ppmn: [ 12   5 -35   6 -31 -38  20  -8  27 -17  21   5  -7  11  -2  -9  -4 -36
  -3   1   9  -1  33]
qmmb: [-26  26  27 -36  41  -4  27   2  22  33  -3  26  41   6  29 -15  13  -6
  27 -11  41 -34  11]
hldp: [ 12 -49  14  34  -3  -4 -30  18  -3  36   7  44  14  16 -25   2 -11  12
  -3  -5 -37   0 -28]
zngb: [ 19 -19 -14  28 -28  28 -31  -7 -12  -9 -16 -25 -29 -30 -19   7   8   4
 -14  20 -21  29  -4]
ppmn: [ -9  -4   6  15  -4  20 -14   6  -7  -8  -6 -16 -15 -10   5   5   2  -1
  -4   0  -2  10  -2]
ppmn: [  0 -14   7  -9  80 -22  20 -12  -7 -33  28  15  24  36   8  -5   7  -7
  28  14  25 -50 -14]
zngb: [-65 -17 -11  33  -7  13   3 -27  18 -37  -8 -30 -28   7 -12  73 -15  11
   9 -37  63  14 -10]
hldp: [  3  19  -2  -4  -4  -9  11   3 -14  15  -3 -10  14  28  10  16 -11  11
 -20  10   1  20 -13]
ppmn: [  6  -6 -27  15 -32 -11   6 -14  23 -13  -2  -2  -5  -3  -3   8  -8  -3
   0  -1  21  10  32]
hldp: [  3 -30 -12  -4  32  15  -7 -19   7 -90  17 -11 -27 -36  -4 -19   3  -6
  43  -5  11 -53  39]
zngb: [ 13  11 -11   4 -32  12  -9   0   4  34 -13  -9   1 -16  -4   2  11 -14
 -17  23 -13  24  -1]
hldp: [  5 -41   1  20 -20  -1 -25  -7  40  55  -2  50   0 -37 -46 -15  30 -31
  17  -5 -14 -10 -13]
zngb: [ 19   5  20 -34  43  -9   9   7 -15 -11   7  20  18   2  10 -38   2  19
  17   0 -13 -33   4]
zngb: [  9  -2  23   4  15  28 -22  27 -12 -10   0  -2  -9 -27  25 -45  14 -15
   8  11 -24 -12  19]
qmmb: [  5  -2   7   4  -7  13  -5  -7  32  37 -26  21  15 -35   8 -26  25  -4
  17   6  30   2  32]
qmmb: [ -2  16   0 -21   6 -20  17   2 -18  -5  10  -4   4  27  -3  13 -16  15
 -12 -11 -12   1 -21]
gmcq: [  3  -4  -7  -4   2   0   0  -4  -2 -14   6  -4  -1   0  -4   5  -5   1
   3   2  -4  -9   2]
gmcq: [ 20 -63  -1  41  36 -24 -11 -20  12  37   5  55  38  35 -35  17   7  13
  14  20  16 -11 -38]
gmcq: [ 16   9 -12  -3 -15 -22  14  -8  15  24  -5  14  15   7  -1  -8   5  -4
  -6   9  12  11  11]
hldp: [  3   7  22 -10  15  21 -10  15 -16  14  -9   0   9  -8  14 -14   3  11
   0   7 -16  -3  -5]
qmmb: [-10 -22   1  22 -45  30 -37   7   0  22 -11  -6 -29 -34 -33  18   1  -3
 -13 -13 -38  23 -23]
ppmn: [-20  32  32 -27  49  20  13  22 -39 -29  -2 -27  16  27  51   2 -20  34
   0  -3   8 -12   0]
hldp: [ -2  20 -37   0 -20 -30  31 -28   7 -14   3 -24  -1  30  -5  39 -10  -3
 -17   8  35  22   0]
gmcq: [ 41  -6  -4 -17  57 -16  12  -7 -38 -45  17  -3  22  34  11 -13 -10  28
   5  33 -10 -26  -5]
zngb: [ 13  64  12 -83  27 -13  39   2  -3  -7   1  -1  16 -20  31 -57  16  -4
  15  -2   1 -34  31]
ppmn: [  4  51  35 -65  12  -7  18  15 -19  58 -16  16  25  -4   6 -29   9  26
 -10 -14 -25   2 -27]
gmcq: [ 18  -8   0   5   4  19 -20   6 -18  13   3  -8   2  -5  -8   2   7 -10
 -10  30 -35   1 -22]
dtht: [ 13 -20  -3  24  16 -31   4   0 -12  -2  13  16   6  42 -10   5  -7   7
 -10   5  -1   9 -24]
dtht: [ -6 -12   5 -11  22  29 -10 -12   5 -13  -7  -3   6 -26  -2   4   5   9
  25   4   9 -29   9]
gmcq: [-36  -6   5  24  10   2  -3   6  13  14  16  -2  -7  13  -1  22  14 -49
   1   1  12  -4 -26]
hldp: [ 29 -63   7  28  26  10 -36   1 -24 -26   8  22  -3   1 -28  -4 -13  35
  12   6 -38 -18 -19]
hldp: [ -3  51   8 -28 -41  -8  15   1  30  96 -28  14   9 -31  -4 -25  42 -35
 -17   2   6  34  -6]
hldp: [  4  19  -5 -13  -4   1  11  -9  -3 -25 -12 -19 -13 -14  11 -11   2  12
   0  -3  16   8  23]
ppmn: [-13  -1   6  32  -7  22 -12 -18  16  -3 -35 -20 -39 -47   0 -15  43 -11
   5   0  47  35  12]
zngb: [-39  -1 -13  30 -21  23  -4  -9  18   5  -9 -28  -4   5   6  55  -6 -16
  -6   3  37  19  -1]
ppmn: [ -1  -6 -25 -13   0   4  11 -35  21 -43  -5 -12  -7 -25  -9  11   0   9
  25  -4  36 -20  33]
qmmb: [-27  16   6 -10  22  11   9   7  15  17  13  -2  22   9  23  10   9 -41
  12  13  16 -27   1]
ppmn: [  3  15 -30  -5 -36 -20  14 -20  15  10   1 -11 -12  -3 -23  17   7 -21
 -15   4   4  20  -6]
qmmb: [ -2 -17  28  12  51  -2   5  11  -3 -13  -3  27  32  27  37 -18 -12  35
  24  -6  36 -21  23]
dtht: [-11  36  14 -20 -22  16   3  10   7  40 -22  -7   5 -22  16  -9  10  -2
  -9  -5   3  19   8]
dtht: [-32 -15 -26  -3 -16  30 -18 -23  23   0  18 -23 -24 -37 -46  48  18 -60
  12   9 -17 -27 -32]
zngb: [-66  18  26 -17   5  13  15  -2  27  49 -17  12  25   6   7  43  -5  11
  14 -40  47  -5 -16]
gmcq: [ -3   1 -13  27 -77  21 -22  -2  24  42 -31 -10 -27 -43 -19  10  12 -11
 -21  -5  -4  52  10]
gmcq: [ 12   3   4  -9  10 -25  17  -3   9   8  -3  26  20  13   8 -20  -2  17
   8  -8  20  -5  17]
dtht: [ 60  -9  13  -9  14 -12 -15  29 -45   3  12  20  17  21   3 -42 -16  29
 -18  23 -72  -3 -11]
gmcq: [ 10  29   2 -19   0   5   6  16 -13 -15   5 -19  -5  -7  27 -27   3 -15
  -7  12 -16  -3  20]
dtht: [ -9 -14  -5  24  33 -63  21   6 -18 -51  50   6 -29  64 -12  -1  -6 -30
 -10 -19  -4  -6 -39]
dtht: [ 31  36  20 -30 -43  12 -10  32 -21  73 -27   9  24 -10  12 -25  -9  32
 -35   6 -55  37  -3]
zngb: [ 26 -11   7  -5 -15  16 -23  -3 -14  26 -22   7  -7 -32 -29 -12  10  27
  -8   4 -34  17 -19]
dtht: [  2 -13  18   8  44  -3   7  -5 -11   9 -11  18  38  35  16  13 -12  46
   9   6  33  -3  -8]
zngb: [ 46   3 -13 -23   7 -38  14   9 -17 -18  28  18  15  26   0 -32 -16   2
  -6  13 -41 -20   9]
qmmb: [ 14 -14  -7  12  48 -18   6   6 -28 -59  38 -11  -3  41  14  -6  -8 -17
   2  24 -11 -26  -8]
qmmb: [-10 -33  23  10  27  27 -28  26 -24   2  16  13  23  23   3  24 -30  20
   6   0 -39 -29 -26]
gmcq: [-13 -53 -10  54  30 -27   1 -23  22  -6  14  29   8  38 -22  30   4 -10
  17   1  48  -7 -21]
ppmn: [  8  22   3 -38 -10   1  19   5  -4  -1 -15   7  42  17  30   8 -48  68
   3 -18  10  -7  41]
hldp: [  9   6  -1 -16  30  26   0  -8 -16 -12  -6 -20  26   3  19  14  -6  18
   8  32   8 -18   6]
zngb: [ 90  -6 -20 -13  35 -32   7  -9 -30 -20  16  12  19  13  -1 -58  17   0
  -5  64 -35 -14   7]
dtht: [ 10   3 -14  -8 -22  15  -7   3   1 -16   3 -14  -3 -16   4   0 -12  -4
  -1   7 -19  -7  24]
dtht: [ 19   2 -33  11 -93 -32   4   4  11 -17  -3   0 -32  -2 -18  -1 -38  24
 -29 -40 -23  45  38]
hldp: [-43 -24  -2  35  -6  -8  -8   2  12   5  21   2 -20  21 -25  43  -1 -36
  -4 -21   2   3 -42]
qmmb: [-24   5  29 -47  52   5  11   4   3  -1  13  23  23  -5   4 -11   2   4
  35 -23   0 -59 -10]
ppmn: [-13 -41  18  27  50  35 -30  12 -19 -49  17  -8  -9   0  10   5  -5  -2
  24   7  -9 -36  -6]
dtht: [ -2 -26  -8   2  14  12  -3 -13  -8  -4  -2   4  39  31  -4  55 -41  52
   7   5  10 -15  -8]
gmcq: [ 14  -7  28 -18  22  16 -12  14 -23 -13 -11  12   5 -14   9 -29 -10  47
  12 -14 -22 -14   8]
qmmb: [-16  14  -9  -7 -10  15   4  -1  14  10   1 -13  11  -3  12  20  -2 -20
   2  10  11  -7  11]
qmmb: [  6  14   6  -2  -8 -28   9   7 -13  31   1   9  -4  22 -13  -5   6   0
 -25  -5 -17  28 -36]
[-22  11  23 -42  28  -3  11   7 -11   4  10  13  16  11  -5   9 -16  23
  12 -30 -14 -31 -25] : qmmb
[ -4  -2 -18   8 -31  10  -4 -19   2  15 -17 -17  -2  -2 -21  43  -9  18
 -15   4   7  28 -15] : ppmn
[  5   1  10 -38   9  11  -3  -7  13  27  -5  23  14 -37 -19 -19  16   0
  22  -5 -16 -31  -3] : qmmb
[  8   0 -15   8 -37   5  -3 -18  16  -9 -25  -9 -22 -35  -9  -7   6  15
  -1  -9  19  26  30] : qmmb
[-27  59  16 -37   4  -7  33   6  31  46  -9   5  18 -12  35 -28  32 -42
   7  -4  40  -4  21] : zngb
[ 13   7   2 -19   9  -1   3  -6  16  30  -2  17  13 -23  -6 -26  28 -26
  12  16  -2 -17   2] : qmmb
[ 27   7   0 -32  -3  -3   2  12   7   9  10  23  22 -14   8 -37  -4  -6
  12   7 -31 -32  29] : gmcq
[ -9   0 -25  28  -4   8  15 -14  18 -13 -10 -19  37  37  42  47 -29  15
   2  25  67   9  45] : dtht
[  4  20  -9 -13 -50   5   2 -10  19  22 -29  -4 -11 -38  -8  -8   6  12
  -7 -15   8  28  25] : ppmn
[ 59   9 -39 -22 -19 -56  29 -25   5   4   8  19  14  16 -24 -21   1   4
 -13  22  -9   7  10] : hldp
[ -3  26 -45   1 -57 -16  20  -9  16 -36  10 -36 -23   4   8  19 -19 -25
 -19  -2  11  20  40] : ppmn
[-38   9  22  22  22   3  12  14  14  11  -5   4  20  29  45   8  -2  -7
   8  -9  54   3  16] : qmmb
[-55   4  20   3  10   6  -2  10   3 -17  13 -12 -39  -8  -7  10  11 -30
   7 -41   4  -7 -27] : qmmb
[-40  34  35 -13  60  -3  25  11 -10  23   2  -4  23  37  37   6  17 -15
   3   2  39  -7 -31] : dtht
[-31  13  22   4   5   9   0  22   7  -6   4  -4 -15  -8  25 -18   7 -24
   6 -21   9  -5  12] : gmcq
[-43   7  30 -38  12  28  -5 -15  21   4 -22   6 -28 -71 -25 -14  32   5
  36 -50  17 -23  -8] : dtht
[-11  -8  -8  12  17 -12   0   4 -25 -62  32 -27 -39  20  -8  10  -7 -21
  -7  -7 -19  -8 -24] : qmmb
[ -7 -13   3  11  17  -4  -4  10 -16  -4  19   0   7  33  -3  22 -14  -3
  -7   4 -16  -8 -29] : hldp
[ 28 -27  -6  44  10 -19  -9  13   3  30  17  27  26  38   7  -9   6 -30
 -10  41  -7   5  -8] : zngb
[  4 -15 -16  22 -24 -10  -7   5  -2 -23  14  -6 -19  11  -9   9 -16  -8
 -11  -5 -17   9   3] : zngb
[-59  -4   3  17   2  35  -5  -5  28 -27  -3 -24 -18 -22  16  30   3 -25
  24 -21  46 -15  21] : hldp
[  5 -37  -4  39 -23 -33  -9  13   1  -1  16  31 -10  32 -21   5 -25  12
 -12 -27 -19  16 -11] : hldp
[ 22 -29 -32  21 -19  -8  -9  -9   3 -41  17  -4 -13   3 -14   7 -17  -5
   0  10 -14  -6  20] : dtht
[  2  -3  22   2   0  20  -9  11  -5  14 -25  11  19  -4  21  -6 -15  48
   4 -11  10  10  20] : ppmn
[ 12  17 -14 -17   9  12   8 -30 -15 -24 -19 -37 -13 -19  -7  10  14  18
  -4  20  18  13  -4] : hldp
[-41  12  -2 -21   9  13  11  -5   5 -46  12 -26 -15  -6   8  25 -15  -5
  17 -27  17 -28  10] : qmmb
[-21  30  18 -15 -12  22   3  -1  19  45 -32  -3   3 -35  13 -10  26  -5
   3  -7  28  17   9] : dtht
[-38 -46  25  29  11   8 -20  -3  20  38  -9  40   6   1 -32  31   0  18
  19 -37  17  -5 -38] : gmcq
[-30  16  36 -29  50  10  12   6 -14  11  -7   5  24  15  17   9  -3  29
  14 -17  19 -20 -23] : dtht

zrrn: [  9 -17   6 -14  16 -22 -23 -16 -22 -16  20  16  -7  -6  -1  16 -24  15
  16   1  -4 -15  -2]
flzm: [ -6 -74  14  -4  33 -38 -54 -26  12 -46   4  26 -15  -3  16  50 -40  64
  -4  66  15  41  30]
flzm: [ 11  20 -15  14 -49   8  -2  21  38 -30 -10   3   0   6  26 -17  -2  -5
  -3 -24  -7  -4 -11]
ttmc: [ -2 -49   4  10  18 -10 -22 -12  26 -23   0  -8   0   0   8 -16 -34 -11
  -5  47   0  -8  -2]
bppb: [  2  32 -45  46 -37   4  77  22  10   4   6 -14  29 -47  -7 -27  30 -45
  27  17  32  -8  15]
zrrn: [ -8   5 -11 -11   9 -24 -12 -15  -8  19 -20  12 -16  21  10  45   7  34
   1  12  23  52  14]
zrrn: [ -6  42  -6 -24 -14  25   9  43 -55  12  28  14 -11 -17 -42  38   0   0
 -13  -2 -34 -26  -8]
ttmc: [ -7 -11  10   9   9   4  -3   4   6 -14   1  -3  -2 -11  -1  -3 -13  -6
  -4  24  -4 -10  -3]
bppb: [ 10  -3  12 -17 -12   6 -21   9  -8  20  -8  45  -1  34 -20   0  -2  25
 -26 -54   2  -5  20]
bppb: [  9 -16  -8 -33  21 -11 -16 -25 -11  10   5 -23   5   4   3   8 -25 -38
  -1  14 -13 -36 -24]
ttmc: [  5   0   5 -12   9  -8   3 -17  -8   4  14 -16   5  -6   6   1  15  13
  18 -17  -5   5  -3]
ttmc: [  7 -29   8 -12  10  21 -22  -4   4 -10  -6  -3   5  13  -1 -14 -17 -34
 -27   3 -12 -20  -9]
flzm: [-15  49  -2   5   9  -1  63  10 -39  63   4   4  13 -27 -42  13  36  -2
  14 -12  23 -14  21]
flzm: [ 11 -16   0  -7  -1   1 -13  -5 -16  -1  19  12   0  16  -8 -13  15  27
   8 -32  -7  27  11]
flzm: [ -4  -7   3  -1  -6 -17 -15  13  13  36   9  14  -9  35 -30 -37 -26  22
  -4 -16 -18 -25  -1]
flzm: [ 18 -28   8 -16  19   1   8 -18 -38 -30  12  35  26 -49  -6  54   3  -4
  -3   4  33 -16  38]
ttmc: [-10  36  16  13   5  -5  28   9 -19 -26   9   3  -1 -61   3  38  -6  -4
  20  24   6 -38  -7]
flzm: [ -2  18   2  -1 -22   4 -22  20  17 -10 -22  22 -16  18   7  10 -29  -6
 -23  -4  -6 -22 -13]
bppb: [-26  13  19  31   1   4 -20  13  27  -8 -36   8 -35  31  19  -1   2  35
 -12  18   5  57  -3]
zrrn: [-12  68  -4  21 -25  38  43  46 -29   5   4   1  -6 -26 -22  -2  24 -29
   0 -10 -11 -18 -14]
flzm: [ -6 -31  -5  22  -9 -36   0   0  54  -6  14 -14   5  -5   4 -31 -24  32
  18  32  -3  -8   8]
ttmc: [ 12  21 -16  -9 -23  -1  12  -3   5   8   3 -12   9   4  13  -4  26   6
  12 -37  -2  12  -3]
ttmc: [ 12 -30  33  -8  47 -28 -16 -45 -28 -28  41  -8   1 -28  10  -8  -7  24
  50 -11  -9 -17 -10]
bppb: [  5  26 -21   9 -24  34   9  10  -4 -50  -3 -28  -4 -18  38  14  32 -27
   6   7  -9  44 -21]
ttmc: [  0  -9  34 -12  40  -2  -4 -24 -29 -20  19  -9   2 -35   4  17  -5  -3
  17   6  -8 -28 -11]
zrrn: [ 12 -35  -2 -17  10 -18 -30 -15  -9  35  -6  42   1  47 -25 -12 -20  12
 -17 -29  16  -2  24]
bppb: [  1  18  12 -12  12  -7  42 -18 -12  21  11 -19  26 -39  -1  20  40  15
  22 -23  14  -7  16]
bppb: [ -5 -17  22 -20  26  -7 -19 -14  -3  11   2  -5  -4   8  -5   9 -10  17
  -7   3 -11  -7  -3]
zrrn: [-10  52   8  40 -20  46  27  31 -14 -11 -21  10 -13   0   3 -21  40 -20
  -3 -29   7  32  -7]
ttmc: [ -5  -2 -13  37 -38  -9  26  33  48 -24  44 -36   9 -29  -5 -60  -2  23
  33  20 -35 -17  -8]
flzm: [  6   5   0   0   9  16  24 -11 -17  -5  12 -25  15 -23   5  -9  30 -24
  15 -10   0   4  -5]
flzm: [ -1 -21  -1   9  11  -6  -1 -18  10 -40   1 -17   2 -26  32  25  11  12
  13  37  13  40   7]
ttmc: [ -8 -15  11 -19  40 -20   8 -20 -18  -3  13 -16   9 -48  -6  46 -28 -16
   7  58   3 -48  -4]
zrrn: [ -9  23  -3  19 -24  19  11  27  16 -34   3 -18  -7 -22  15   2   7  -2
   1  20 -18   8 -15]
zrrn: [  2 -25   3  19   9   1  -5 -10  12  -7 -12   9   3  10   4 -26  -4 -13
  -3   4  18  10   9]
zrrn: [  1  17  -2 -15 -23  25  -4  37 -20   2  20  13  -4   2 -30   3  -6   1
 -19 -15 -33 -25  -5]
bppb: [ -5 -18   1   3  26   7 -20  -7 -15  30 -16  10 -13  42 -20 -31 -20 -35
 -18   7   4  -2  -8]
bppb: [  7   3 -16  -8 -10 -17  -3  -5  10 -15   6 -12   2 -13  16  13 -18 -10
  11  16  -5 -20 -13]
ttmc: [-11  -9  16  24  19 -32   9 -10   2 -15  33 -13  -7 -30   1 -11   1  49
  47  23  -4  11   3]
bppb: [-11   8 -13  19 -28 -17  17  22  44   5  -7  -2   4  -9  -2  -3 -15  14
  -4  27   5 -15   9]
zrrn: [  4 -16   5  35 -11  22  12  12  30 -19  -5  -4  13  -3   1 -60  -4 -37
  -7  -1   2 -20  -2]
bppb: [ 17   8 -22 -12  -7 -31  16 -13  -7  47  -4  24  19   8 -21  -9 -19 -26
   7 -29  26 -56  10]
zrrn: [ -8   3  -2  31  -7  29  22  17  14  -2 -16  -5   6  -2  -4 -32  13 -33
 -14  11  10   8   4]
flzm: [-11   1  25  17  15 -15  20   1 -11 -22  21  12   2 -51  -6  27   5  42
  24  20  12  -3  22]
[ -2  21  -2 -22  -6   4   2  12 -20   7  14  -5  -3  -9 -10  28   4  11
  -2  -4 -21 -10  -7] : zrrn
[  6 -13  -3   9  -4  -6  17  -4  27  -9   8 -21  20 -23   5 -25 -12 -26
   8  13  -2 -41  -6] : flzm
[  8 -66  16 -58  47   4 -61 -22 -56 -16  32  18  -8  10 -20  55 -20  31
 -23  21 -25  20  14] : zrrn
[  8 -31  11 -10   7  -2 -33  -4   8 -18   4  12  -2  10   0  -8 -35  -6
 -13   3 -13 -29  -7] : flzm
[  4  -4 -18   1 -22 -25  13  12  14  34   1  30  13   8 -28  -4 -12  20
  -5 -10  19 -21  31] : flzm
[  7 -30 -21  -9 -47 -28 -42  10  77  -4 -13   6  -4  50  20 -11 -30  51
 -22  -4 -13  17   8] : zrrn
[ 13 -22  -9  -7  24 -25 -11 -26 -26 -10  25  -2   1 -12  -2  -8 -30 -26
  29  16  -1 -34 -15] : bppb
[ 10  29 -18  24 -22 -24  34   0  -5   5   1  25   9 -19   1  -4  12   4
  33 -26  36  -7  17] : bppb
[ 13 -15   0  -9 -27 -11 -11  -5  59   5  -4 -17  15  23  17 -38  -5  15
  -5 -36 -14 -19  -5] : zrrn
[  3 -29  25 -27 -10  -4 -39  12  18 -41  29   7  -4 -11   4  29 -23  63
 -12   2 -40 -11   5] : bppb
[-17 -24  32 -20  61  -7 -12 -29 -32  27   2  -8  -8   4 -14  26   9  27
  -1  19   2  25   9] : ttmc
[ -3 -37  29  -7  44   6 -30 -16 -31  -5  17   6 -12  12 -16 -14 -10   8
   0   5 -15   7  -3] : bppb
[-23  36  59   1  29  13 -17  23 -34   7   9  16 -34  -3 -30  -4 -29  11
  -4 -11 -38 -57 -34] : flzm
[ 15  -8  13  -6   3  -9 -27  -9 -27 -26  17  37 -10   4   2   8  -5  32
  15 -36   0   6   6] : bppb
[  6   0 -28  -1 -12  12   4 -10  26   0 -18 -41   7  17  28 -20  13 -45
  -5   7  -2  20 -21] : flzm
[ 10  -2 -18   3 -43 -30 -22  22  32 -21   5  35  -5   6   2   6 -46  27
  -2   0  -4 -32   5] : bppb
[  5  13  -2   4  -6 -19  17  -9   0 -26  18  -9   7 -39  19  21  10  21
  33   1   5  -2   1] : bppb
[  7 -31 -16   2   6  -8   8 -21  19  -8   5 -28  19 -11  15 -11   6 -15
  10  23   8  11   5] : flzm
